Here is a tiny trained network, its code and every weight. The questions are about switching its units off for an input and a class, where a switched-off unit gives its printed mean instead of its output.

import numpy as np


def w(rows, s, z=0):
    codes = np.array(rows[::2]) - 128.0
    scale = np.full(codes.shape[1], s)
    scale[-1] = z or s
    return codes * scale


def norm(h):
    return h / np.sqrt((h * h).mean(-1, keepdims=True) + 1e-5)


def f(y):
    return y / 2 * (1 + np.tanh(0.7978845608 * (y + 0.044715 * y**3)))


def log_softmax(a):
    a = a - a.max(-1, keepdims=True)
    return a - np.log(np.exp(a).sum(-1, keepdims=True))


def net(x, mask):
    res = np.array(x, float).reshape(1, 4) / 4 @ E
    u = 0
    for l in range(2):
        y = f(norm(res) @ A[l][:, :-1].T + A[l][:, -1])
        res = res + np.where(mask[u : u + 8], y, B[l][:, -1]) @ B[l][:, :-1]
        u += 8
    return log_softmax(norm(res)[-1] @ U[:, :-1].T + U[:, -1])


A, B = {}, {}
E = w([
[157,85,157,49,133,161,72,244,55,84,172],'x0',
[172,255,77,198,114,247,188,134,101,163,99],'x1',
[164,136,214,69,85,55,101,168,89,131,70],'x2',
[129,157,62,100,22,124,168,94,94,200,163],'x3',
],0.0095)
A[0] = w([
[38,73,152,29,99,229,141,133,119,140,184,72],'0.n1',
[89,113,179,86,81,110,116,161,116,109,129,209],'0.n2',
[113,142,122,47,131,190,170,190,143,116,202,163],'0.n3',
[113,169,69,101,73,91,130,106,214,158,144,104],'0.n4',
[116,183,115,102,159,161,251,102,68,159,119,5],'0.n5',
[137,80,120,130,87,45,180,147,147,212,168,137],'0.n6',
[59,115,81,162,179,121,107,142,168,82,46,212],'0.n7',
[154,164,70,152,75,111,254,154,173,241,50,208],'0.n8',
],0.0075,0.0024)
B[0] = w([
[183,169,185,196,131,134,178,89,79,206,146,168],'0.n1',
[58,181,92,67,140,254,149,178,222,192,121,193],'0.n2',
[149,163,94,200,88,127,99,104,173,112,77,183],'0.n3',
[108,120,142,16,123,100,114,153,119,90,148,175],'0.n4',
[135,128,147,217,70,160,179,127,44,110,158,176],'0.n5',
[186,87,143,56,132,150,29,117,99,87,74,182],'0.n6',
[202,48,90,157,115,129,92,154,169,108,127,186],'0.n7',
[76,209,64,171,128,52,182,210,33,127,83,254],'0.n8',
],0.008,0.0077)
A[1] = w([
[180,66,130,209,208,157,118,133,219,8,124,194],'1.n1',
[120,86,66,44,20,128,198,123,64,132,134,165],'1.n2',
[181,170,157,147,155,213,84,206,204,144,66,149],'1.n3',
[173,57,163,193,137,57,88,181,138,122,241,93],'1.n4',
[128,65,70,117,161,106,124,96,172,78,194,151],'1.n5',
[214,3,31,64,99,187,159,65,156,134,205,216],'1.n6',
[91,154,156,91,134,30,181,160,159,130,49,251],'1.n7',
[4,10,122,182,162,5,224,117,76,78,82,162],'1.n8',
],0.007,0.0024)
B[1] = w([
[198,151,175,146,132,88,81,2,143,191,149,253],'1.n1',
[181,141,170,153,246,107,137,51,176,115,176,221],'1.n2',
[109,70,128,77,124,69,137,123,159,137,154,247],'1.n3',
[115,193,85,135,100,149,156,171,130,99,141,158],'1.n4',
[167,100,160,115,191,166,92,67,144,230,125,170],'1.n5',
[177,169,156,160,117,115,136,113,150,98,130,189],'1.n6',
[84,86,63,126,107,207,149,182,129,103,163,230],'1.n7',
[169,162,174,153,85,201,159,108,121,148,133,220],'1.n8',
],0.0099,0.0066)
U = w([
[109,192,89,254,114,135,175,106,52,131,117,254],'0',
[214,101,235,146,194,122,40,37,187,187,160,24],'1',
[24,51,135,32,143,129,80,185,115,110,117,123],'2',
],0.01,0.00033)

Each question gives the input, the list of numbers given to net, and the class t.
The units are the neurons (one row each of A and B). Each row of codes is followed by its name. A weight is (code - 128) times the scale printed after its matrix; where a second scale follows, it is the last column's (A, B and U).
mask holds one flag per neuron, layer by layer. A switched-off neuron (its flag False) gives its mean, the last column of its row in B, instead of its output. The means were averaged over made-up inputs and are rounded, as every weight is.
A unit's drop is (log p(t) with every unit on - log p(t) with that unit switched off) / (log p(t) with every unit on - log p(t) with every unit switched off).
The circuit of an input: a set's keep is (log p(t) with only the set's units on - log p(t) with every unit switched off) / (log p(t) with every unit on - log p(t) with every unit switched off). Starting from the 12 units with the biggest drops (on a tie, the unit counted first), units are removed one at a time, each time the one whose removal leaves the highest keep (on an exact tie, the one counted first), for as long as the keep stays at least 0.8.
circuit, biggest first: the units of the circuit, biggest drop first
unit that matters most: the unit with the biggest drop
top k neurons: the k neurons with the biggest drops, biggest first
k most important neurons of layer l: the k neurons of layer l with the biggest drops, biggest first
drop of u: that unit's drop, to one decimal
input [-4,0,-6,-1], class 1: unit that matters most -> 0.n7
input [8,-1,0,4], class 1: 2 most important neurons of layer 0 -> [0.n8, 0.n1]
input [-7,-5,2,3], class 2: top 2 neurons -> [1.n7, 1.n1]
input [8,-7,-2,-5], class 1: circuit, biggest first -> [0.n8, 1.n1]
input [8,-2,-6,8], class 1: 2 most important neurons of layer 1 -> [1.n2, 1.n7]
input [-6,-3,5,4], class 2: circuit, biggest first -> [0.n4, 1.n7]
input [-3,6,-6,-7], class 1: circuit, biggest first -> [1.n1, 0.n7]
input [0,8,-4,-7], class 1: circuit, biggest first -> [1.n1, 1.n3]
input [6,8,-3,-5], class 1: top 2 neurons -> [0.n8, 1.n1]
input [-2,-4,4,7], class 2: top 2 neurons -> [1.n1, 1.n7]
input [3,-2,6,-8], class 2: top 2 neurons -> [0.n2, 1.n2]
input [7,-4,5,8], class 1: top 3 neurons -> [1.n2, 0.n8, 0.n1]
input [6,-7,-6,4], class 1: drop of 0.n8 -> 0.1
input [5,5,0,-3], class 1: unit that matters most -> 0.n8
